Q_857: [ 24 -17  -3  11  -5   4 -28   5  43   4  12  12 -12   1   1 -19 -10 -36
   2   3  -3 -21  27  -8  31   3 -16 -21   0 -35  -4  -6  -4  -1  10  17
 -33  30  -8  29 -12   9 -14  -2  22  -5 -24  13  30  21  34   2 -26 -12
  14 -13 -17  -8  55 -40 -10  13]
Q_290: [ 24 -17  -3  11  -5   4 -28   5  -6   4  12  12 -12   1   1 -19 -10 -36
   2   3  -3 -21  27  -8  31   3 -16 -21   0 -35  -4  -6  -4  -1  10  17
 -33  30  -8  29 -12   9 -14  -2  22  -5 -24  13  30  21  34   2 -26 -12
  14 -13 -17   2  51 -14 -10   8]
Q_215: [ 10  18  -9  13   7  12 -29  -1  51   0  -9  20 -16  -2   1 -20  -1 -31
   0  12   6 -19  19   5  19   3 -15 -28  -9 -31  -6  -2 -20  -5  23  11
 -30  28  -9  30 -13  14 -18   4  21  -1 -25  17  36  27  30   0 -15 -10
  21 -21 -15  -5  57 -37 -20  11]
Q_135: [  6  -5   0   4   4  12 -24  -8  52  18  15 -10  -5 -15  -9  -3  -1 -16
  11  10   3 -27  11  12  35   6 -18 -26 -14 -22 -23 -14 -19   5  20  -3
 -26  27   3  20 -18  10 -18  -7  30  -6 -37  -1  29  35  33  -7  -5  -4
  21 -27 -22  14  50 -14 -19  13]
Q_564: [  7 -22   5   0   4   4 -25  -2  49  20  22   7 -16  -6   2  -5   5 -19
   0  -2   0 -28  23   1  26  12  -9 -18 -11 -14  -7   1 -16  13  13  -7
 -40  34  -9  19  -7  -6  10 -13  19 -15 -31   7  40  35  29  -2 -27  -5
  22 -25 -22  13  52 -14 -18   3]
Q_606: [ -5 -13  10   2  -5   5 -35  -5  23  13  18  11 -16  -4 -14 -18   6  -5
  -1   5  17 -20  25  -1  26  11 -18 -29 -16 -26 -22 -11 -45   8  29   5
 -28  35  -8  22   2  -6  -1 -15  27  -4 -18  24  46   3  37   8  -6  -6
  37 -18 -37 -17  44  -8 -22   5]
miss Q_564: [-25  -7  -5  23  -2 -11  -2  13 -40 -18   5 -28  34 -14   4 -15  -5   0
  22  -7   7 -13 -18  -9   0  29   0 -16  20  19   5  -2   7  -9  22  12
  19  -6 -14   1 -16  40   4 -27 -19  10   2  49  13 -31  26 -22 -22   7
 -25  -6  13  52  35  -7   1] => [3]
miss Q_215: [  1 -25  -1  -9 -31   4  57   7  12  -9   0  21 -20  -6   5  -5  36 -37
 -21  11  -9   6 -18 -15  -2 -15 -20 -29  51 -19  20  -1 -15 -13 -20  10
  27 -10 -16 -31  19  23  21  -9  18 -28   3  30 -30  14   0  30  19  28
  12  -1  13   0  -5  11  -2] => [17]
which: [  7 -22   5   0   4   4 -25  -2  49  20  22   7 -16  -6   2  -5   5 -19
   0  -2   0 -28  23   1  26  12  -9 -18 -11 -14  -7   1 -16  13  13  -7
 -40  34  -9  19  -7  -6  10 -13  19 -15 -31   7  40  35  29  -2 -27  -5
  22 -25 -22  13  52 -14 -18   3] => Q_564
miss Q_857: [ 11  30  55  21  14  -6   1   5  27 -40  29 -33 -12 -17  31  -1 -14  17
  10 -12   2  22 -12  34 -21  -8   4  -5 -28   3  12   9 -35  -3 -10  43
  -3 -24  -4 -16  13 -10  -5   0  13   1  12  24  -2 -26 -13  -8   4  -8
   2   3 -21  30 -17  -4 -36] => [-19]
miss Q_857: [ 10  31  13 -19  -8   4  21  22   1  -5  -5 -14  30 -12  14  55  -8  34
 -17 -21  -8 -21  -3 -10   9   2 -24 -13  29 -28  17   5   4   3   0  -3
 -10  -4 -40  43   3 -17 -35  30  12  12 -12 -12  24 -36  -1 -26  27  13
  11  -4 -16  -2  -6   1   2] => [-33]

Q_215: [ -7   4   5 -35 -12   6  37  -8 -22 -21  -5  10 -27  16   2  -2  18   1
 -34  30  24   2 -12   0 -19  14 -16  18  16 -13   4  21  33   5  12 -10
   0  15  17  39  11  25  15  -4   1 -46  16   3 -13  31 -13  19  -6]
Q_690: [ -4  14   5   3  -3  18   1   7  34   2 -10  15   0  -5 -13  22  29  22
  16 -30 -29   9  -3 -19  20 -24 -16 -31   2   8 -12   7  14   9 -38  17
   3  42 -13 -37  -1 -23   4  -9   5   3   4   3   8   5 -10  -1  18]
Q_857: [ -9  23  22  -8  11  10   2 -10  12   8 -35   9 -18  -6  -7  24  24   4
   1  -9  -8   9  -1 -25   3   5  -4 -30  20   3 -10  14  -7  12 -42  11
 -15 -51 -14  -9 -11   7   0  -8  12 -16  19  -4   5   4  20  14   0]
Q_606: [ -4  14   5   3  -3  18 -13   3  34   2 -10  15  11  -5 -13  22  29  22
  16 -30 -29   9  -3 -19  20 -24 -16 -31   2   8 -12   7  14   9 -38  17
   3 -59 -13 -37  -1 -23   4  -9   5   3   4   3   4   5 -10  -1  18]
Q_564: [  7  24  31  27  25  -6   0  -5   3  21 -31   6   1 -28  30  20 -13 -10
   6   0 -21 -28  15  -9  -1  38   5 -16  -4  -8   2  -9 -47 -16 -17  -7
  12 -27 -27  10 -34  20 -32 -12  36 -16  -3  -7  -7  -3  40   9 -20]
Q_477: [ -7   7  33  15  12  -3 -12  -8 -19  11 -36  44 -15  -1  11   5  14  -3
 -11 -23 -20 -23  22 -13  13  11  -9   3   1   7   5  -1 -12  -2 -10 -15
   0 -14 -35 -17 -21  16 -11   0  34   2  21  10 -29  26  30  15 -13]
Q_653: [  7  -6 -16  29  11  -2 -18  18  21  10  13  -8  26 -22   3   0 -20   5
  28 -17 -26 -16  15  17  17  -2   9  -8 -29   1  -3 -22 -16 -14  -1  -5
  18  -1  -9 -12   8 -23  -9  -1   6  31 -28   4  -2 -19  -1 -31  14]
which: [  7  24  31  27  25  -6   0  -5   3  21 -31   6   1 -28  30  20 -13 -10
   6   0 -21 -28  15  -9  -1  38   5 -16  -4  -8   2  -9 -47 -16 -17  -7
  12 -27 -27  10 -34  20 -32 -12  36 -16  -3  -7  -7  -3  40   9 -20] => Q_564
which: [ -4  14   5   3  -3  18 -13   3  34   2 -10  15  11  -5 -13  22  29  22
  16 -30 -29   9  -3 -19  20 -24 -16 -31   2   8 -12   7  14   9 -38  17
   3 -59 -13 -37  -1 -23   4  -9   5   3   4   3   4   5 -10  -1  18] => Q_606
miss Q_477: [ 12  30  26   7   0  -8 -13 -12  11 -20  13 -15  15   1  21  -3   3  14
   2   5   5 -10  22  -1 -35 -23 -19 -21   0 -17 -36  44 -29 -15 -13 -11
  -7  11  34  10  15  -2   7  -3  16  11  33  -1 -11 -12 -14 -23] => [-9]
miss Q_653: [ -9  10  14  -1  29   5 -23  18  -2  17 -17  -1  -8 -31 -19 -18  -3  26
  -6  -8  11 -16   9 -20  13 -22  31 -12 -26   4   0 -28 -16  -1   3 -22
   7   1  15  17 -14  28 -29   6   8  -2  18 -16  -9  21  -2  -1] => [-5]
which: [ -4  14   5   3  -3  18   1   7  34   2 -10  15   0  -5 -13  22  29  22
  16 -30 -29   9  -3 -19  20 -24 -16 -31   2   8 -12   7  14   9 -38  17
   3  42 -13 -37  -1 -23   4  -9   5   3   4   3   8   5 -10  -1  18] => Q_690
which: [ -7   7  33  15  12  -3 -12  -8 -19  11 -36  44 -15  -1  11   5  14  -3
 -11 -23 -20 -23  22 -13  13  11  -9   3   1   7   5  -1 -12  -2 -10 -15
   0 -14 -35 -17 -21  16 -11   0  34   2  21  10 -29  26  30  15 -13] => Q_477

Q_690: [  3   2   4   3   9   2  -8 -10   3]
Q_606: [  2  -1  -2  -2  -5   0   0 -14 -43]
Q_79: [ 3  2  4  3  9  0 -8 11  3]
Q_135: [-2 -1 -2 -2 -5  0  3 -5 -2]
Q_653: [-2 -1 -2  3 -5  0  0  1 -1]
which: [-2 -1 -2  3 -5  0  0  1 -1] => Q_653
both Q_690 Q_653:  => [3]

Q_606: [ 12 -16  14 -19  25  16   2 -20   6  23  36  28 -33  19  18  -4  35   3
   6  35   3  -9  45  -6 -35 -21  -1 -20 -15  16  13   3]
Q_477: [ -6  34  14  -4  25  16   2 -20   6  23  -3  28 -33  19  18  -4  35   3
   6  35   3  -9  45  -6 -35 -21 -17  20 -13 -12 -12  -9]
Q_135: [ 19  34  14  -4  20  16   2 -20   6  23  25  28 -33  19  18  -4  35   3
   6  35   3  -9  45  -6 -35 -21  -1 -20  26  16  11   3]
which: [ 12 -16  14 -19  25  16   2 -20   6  23  36  28 -33  19  18  -4  35   3
   6  35   3  -9  45  -6 -35 -21  -1 -20 -15  16  13   3] => Q_606
miss Q_477: [ -9 -17   3   2 -21   3  35  -4  19  23  -6  -9 -33 -20 -13  14  35  -6
  18  16   6  28  45 -12  -3  25 -12  -4   6  34  20] => [-35]
miss Q_606: [  3  -4  14   3  45  18  28 -20 -16   3  16 -20   6  -9  35   6  13  35
 -35  -6 -21   2  19  36  -1  16 -33  12 -19  23  25] => [-15]
miss Q_135: [-33   6   3  -9  45  35  -4  -1   3  35  16 -21  -6  19  34   2 -20 -20
  19  16   3  28  18  -4  20   6  14 -35  25  23  11] => [26]
miss Q_606: [ 23  19  -9  18  -4 -20 -19 -21   2 -20  45  25  35  28   3  12  13   3
  35 -16  -6   3 -33  16   6  36 -15  -1  14   6  16] => [-35]
which: [ 19  34  14  -4  20  16   2 -20   6  23  25  28 -33  19  18  -4  35   3
   6  35   3  -9  45  -6 -35 -21  -1 -20  26  16  11   3] => Q_135
miss Q_477: [ 20  -4  19  16  35  -4   3  -6   6 -12 -17   6  18  28  -6 -35 -21 -33
 -13  45 -20  25  35  -3  -9 -12  -9   2  34  23   3] => [14]

Q_135: [  7 -16  18  -1  48  23  11   4   6 -25  15]
Q_857: [  7 -16  18  -1  48  23  19 -10  -8 -14   7]
Q_215: [  8 -19   2  -6   8  11   0  -2  -1 -11   4]
Q_653: [-28  36  -1  26 -29 -24  18  -5  -2  32   7]
miss Q_135: [-16   4  23   7 -25   6  -1  11  48  18] => [15]
miss Q_653: [ 32  -1  26   7 -28  -2  -5  36 -24  18] => [-29]

Q_690: [ -9  -3  17 -24   8]
Q_653: [ 8 -4 13 12 16]
Q_857: [-1 -1 -2  4 26]
Q_477: [ 25 -24  11   8  27]
Q_606: [-52   2  50 -51  51]
miss Q_653: [16 13  8 12] => [-4]
miss Q_606: [-51   2  50 -52] => [51]
miss Q_653: [-4 16 13  8] => [12]
both Q_477 Q_653:  => [8]
miss Q_857: [26  4 -1 -1] => [-2]

Q_290: [  6  -8  -6 -20]
Q_690: [  4  -7 -42  12]
Q_215: [ 9  2 31  6]
Q_534: [ -9  -2 -31  -6]
Q_135: [-17 -18  51 -31]
Q_653: [ 20  -8 -15  28]
Q_857: [ 5  5 36 -3]
Q_55: [ 8  0 13  8]
Q_564: [ -5 -19  23 -11]
Q_606: [-23   3 -21 -24]
Q_79: [ -1  -3 -18   1]
both Q_215 Q_290:  => [6]
miss Q_606: [  3 -24 -23] => [-21]
miss Q_606: [-21 -24   3] => [-23]
both Q_79 Q_135:  => [-18]
both Q_534 Q_290:  => [-6]

Q_534: [-16 -14   2 -15 -14  -3  18  22   0 -19 -19   3   8   5   0 -14 -14   7
  10   5 -28   7 -33   2   9  -5  -3 -10 -29]
Q_606: [-35 -11  -1 -11 -22  -8  10  23  25  -5  -2 -11 -10  17 -12 -29  -4   9
  18   8 -15 -12  14  -6   8  29  -9 -29 -27]
Q_79: [  2 -20  -5 -10 -20 -13  38   2   5  -3  -2  -1  14  20  16 -10 -14   1
   0  14 -13  -5 -34 -15   3  -9  15 -32  -6]
Q_215: [ 15 -20   1  -6  16 -12  44   3  12  -2   8  -2  15  23  14  -4 -18  -2
  -1  17 -17   6 -35   2   5 -12 -25 -37  -2]
which: [-16 -14   2 -15 -14  -3  18  22   0 -19 -19   3   8   5   0 -14 -14   7
  10   5 -28   7 -33   2   9  -5  -3 -10 -29] => Q_534
which: [ 15 -20   1  -6  16 -12  44   3  12  -2   8  -2  15  23  14  -4 -18  -2
  -1  17 -17   6 -35   2   5 -12 -25 -37  -2] => Q_215
which: [  2 -20  -5 -10 -20 -13  38   2   5  -3  -2  -1  14  20  16 -10 -14   1
   0  14 -13  -5 -34 -15   3  -9  15 -32  -6] => Q_79

Q_290: [ 17  -2  30  27 -12  -4  -7  22   4  29   4   1 -29  28  -3  14  -9  28
  23  28  -7 -12 -18   0  31 -18   3  31   4   7   1 -14 -31 -28  14  -7
  13 -21  -2]
Q_690: [-45   1   3 -23  17  17  13 -10  29  -6 -21   9  29 -15 -36 -24 -15   5
   7  -8   7  11 -14 -11   1  -4  -8 -21   8   7 -50  24  23 -29   2  20
 -27  22   6]
Q_606: [-45   1   3 -23  17  17  13 -10  29  -6 -21   9  29 -15 -36 -24   8   5
   7  -8   7  11 -14 -11 -11 -25   9   2  14 -21 -35  19  -2  23  -6 -12
 -12  11  -1]
Q_534: [ -9 -29  26  52  -8   3  12 -21 -20  36  15  22   7  27  15 -38   4  33
 -32 -17   5  -7  15   0   5  -7 -17 -19   2 -14   9   2 -29  -8  -8  45
 -37   3 -13]
Q_653: [-54  24  15   2 -11 -30  -9  -6 -27  14   1   7  24  15  -7 -13 -13  21
  17  33 -30 -35  11  45 -11 -25   9   2  14 -21 -35  19  -2  23 -32  45
  26 -18 -26]
Q_215: [-54  24  15   2 -11 -30  -9  -6 -27  14   1   7  24  15  -7 -13 -13  24
  17  33 -30 -35  11  45 -11 -25   9   2  14 -21 -35  19  -2  23 -32  19
 -12   0  17]
miss Q_690: [ 29   9 -36   7  -6   1 -15  11 -11 -23   2   5 -27   1  -8   6 -50   8
  13 -21  -4  17  29  17  20  23 -10 -24 -29   7   3  22 -15   7  24 -45
 -21  -8] => [-14]
which: [-45   1   3 -23  17  17  13 -10  29  -6 -21   9  29 -15 -36 -24 -15   5
   7  -8   7  11 -14 -11   1  -4  -8 -21   8   7 -50  24  23 -29   2  20
 -27  22   6] => Q_690
which: [ 17  -2  30  27 -12  -4  -7  22   4  29   4   1 -29  28  -3  14  -9  28
  23  28  -7 -12 -18   0  31 -18   3  31   4   7   1 -14 -31 -28  14  -7
  13 -21  -2] => Q_290
miss Q_215: [-11   1  11   2  15 -30  17 -30   9   2  -9  -2 -21   7   0 -13 -25 -11
  19  15 -27  14 -32 -13 -35  45  14  -7  17  24  33  24 -35  19  -6  24
 -12 -54] => [23]
miss Q_290: [  1 -18  -2  -3  14  27  -2   4  28 -12  17 -31 -21   7  13  22  -7  -7
   3 -12 -18  29  -9   1  30  31 -29  14  31 -14  -7  28  28   0   4  -4
 -28   4] => [23]

Q_477: [ 11   8  -6   4  -7  25   5  13   1  -1  10  -6  21  11   1  20   3   9
  -5  -4 -12  16   7  29  17   4   7 -16  29   2   1  17   1  19  15 -10
   2  26  -6   1   6  -4  -5  -3  18  -8  -8  18  11  -5  -7  19  19]
Q_55: [ -5   7  23   0  32 -17   2  -3  17  17   8  24 -27  -3  19  -8   5  -1
  28  10  39  -3   5 -31 -10   6  12  41 -34   1  12 -15  11 -12 -14  36
   7 -24  26  14  10  29  33  28 -12  18  24 -21  -3  26  18 -20 -19]
Q_690: [  3  15 -20  10  -8  17   9  26  -8 -23 -15  16  12  28   2  -3  10  10
 -11 -13  10  29  -5  -7  41  20   6  10  -3  23 -24  16  38  16  17   8
  -5  25   5  21  12   0   1 -10   7  21   3 -11  17  -8 -20  41  33]
Q_653: [ -8   9  15   0  29 -15   1   0  12   9   3  26 -29   1  18 -12  -5  -3
  25   1  40   3   0 -36  -4   9  13  43 -40   3   5 -15  18 -14 -14  38
   2 -22  25  20  10  29  33  25 -15  21  20 -32  -2  22   9 -15 -14]
Q_135: [ -6  -8  -5  -7  -7  -6  -8  -9  -7  -5  -5 -11  -4 -11  -8  -5  -7  -8
  -7  -4 -11 -10  -6  -2 -10 -10  -7 -11  -3  -9  -3  -5 -11  -7  -7 -11
  -6  -7  -9 -11  -8  -9 -10  -6  -5 -10  -8  -2  -7  -6  -4  -8  -9]
Q_606: [ 10  12 -18   4 -15  29   6  23  -6 -16  -2  -4  27  20  -3  15   5  12
 -16 -10 -12  24   2  22  34   9   3 -16  26  10 -14  24  16  26  20 -13
  -3  34  -7   4   9 -11 -12 -12  21  -1  -7  15  17 -13 -17  38  32]
Q_290: [ 10  10 -12   4 -12  27   6  19  -2  -8   5  -7  26  15  -1  19   4  12
 -12  -6 -14  20   5  28  26   5   4 -17  13   6  -6  21   8  24  19 -13
   1  31  -8   1   7  -9 -10  14  21  -5  -8  20  15 -10 -11  29  26]
Q_534: [-10  23  -2 -10  25   9  -5  21  11  -5   7  23 -25  12  22   4  -2   2
  17 -20  41  28  -1 -33  23   9  21  40 -34  -4 -10  -5  30   6  -9  37
  -8  -1  22  21  20  30  37  26  -2  12  13 -36   8  16 -14   6   1]
Q_215: [ -8  26 -14  -8  14  20  -3  29   4 -16   2  19 -14  21  17   7  -1   5
   6 -28  31  37  -3 -23  37  12  20  29 -24  12 -20   4  35  15   0  28
 -12  13  15  22  21  21  28  16   4  10   5 -32  14   6 -25  23  15]
which: [ -5   7  23   0  32 -17   2  -3  17  17   8  24 -27  -3  19  -8   5  -1
  28  10  39  -3   5 -31 -10   6  12  41 -34   1  12 -15  11 -12 -14  36
   7 -24  26  14  10  29  33  28 -12  18  24 -21  -3  26  18 -20 -19] => Q_55
which: [  3  15 -20  10  -8  17   9  26  -8 -23 -15  16  12  28   2  -3  10  10
 -11 -13  10  29  -5  -7  41  20   6  10  -3  23 -24  16  38  16  17   8
  -5  25   5  21  12   0   1 -10   7  21   3 -11  17  -8 -20  41  33] => Q_690
which: [ 10  12 -18   4 -15  29   6  23  -6 -16  -2  -4  27  20  -3  15   5  12
 -16 -10 -12  24   2  22  34   9   3 -16  26  10 -14  24  16  26  20 -13
  -3  34  -7   4   9 -11 -12 -12  21  -1  -7  15  17 -13 -17  38  32] => Q_606
miss Q_215: [ 20   4  -3   2  20  -8  19   4  12   6 -24  37 -12  17  10 -14  23  29
 -25  29  13  15  14  21  22   0  15 -23  31  28  16  12  15  35  21 -20
  -3  26   5 -28   7   6  -8 -32   5  28  -1  14  21  37 -14   4] => [-16]

Q_290: [-29 -21 -33   4 -14  -7 -46 -22 -16 -20   0 -31 -29 -32 -35 -30   0]
Q_477: [-31 -29  17 -26  14  10  -5  13   7 -16 -37  -8   6  -4 -18   5  -5]
Q_564: [-40 -33 -18 -10  -7  12 -39 -10  -5 -40 -20  13 -24 -35  -8 -18  -6]
Q_690: [-56 -44 -22 -17  -1   5 -50 -10  -6 -42 -29   4 -26 -42 -51 -27  -2]
Q_79: [ 39  36 -32  21 -17 -13  13 -14 -12  29  36   0  -2  12  27   3   5]
Q_55: [ -6  -1 -25  24  -5  -2 -26 -13   0  -5  25 -56 -16 -16 -14 -22   8]
which: [-40 -33 -18 -10  -7  12 -39 -10  -5 -40 -20  13 -24 -35  -8 -18  -6] => Q_564
miss Q_55: [ -5 -16 -26  25   8 -22  -6 -56  24 -13 -16   0 -14  -2 -25  -5] => [-1]
which: [ -6  -1 -25  24  -5  -2 -26 -13   0  -5  25 -56 -16 -16 -14 -22   8] => Q_55

Q_477: [-27 -12  21  -3  -6   3  24  27  -4  18 -18]
Q_564: [-16 -19   6 -33  -9  33 -18  26 -21 -22   1]
Q_55: [ 54  -9 -31  11 -15 -28  -2  -7  -7  19 -19]
Q_690: [-24 -52  14 -14  -7   5   7  30  19  25  -9]
Q_215: [ 14   3 -14  21 -10  -5  13  14 -12  -2   4]
Q_606: [ -7  43 -14  34 -14 -11  -1   6  -9  13   3]
Q_534: [  4  -5   2   5  -4  -5   6 -13   6   1   1]
Q_79: [-24 -52  14 -14  -7   5  19  30 -11  25 -12]
Q_857: [ 43  -4 -31 -17  -6  -9  -2 -19  20  15  17]
Q_290: [ -2   9  -2  -2 -13  -2   5  -5  -3  -3   3]
which: [-24 -52  14 -14  -7   5  19  30 -11  25 -12] => Q_79
miss Q_477: [  3 -27  27  24  -3  18 -18  -6  21  -4] => [-12]
both Q_477 Q_534:  => [-4]
both Q_690 Q_534:  => [5]
miss Q_564: [  1 -22 -33   6  -9  26 -18 -16 -21  33] => [-19]
which: [-16 -19   6 -33  -9  33 -18  26 -21 -22   1] => Q_564

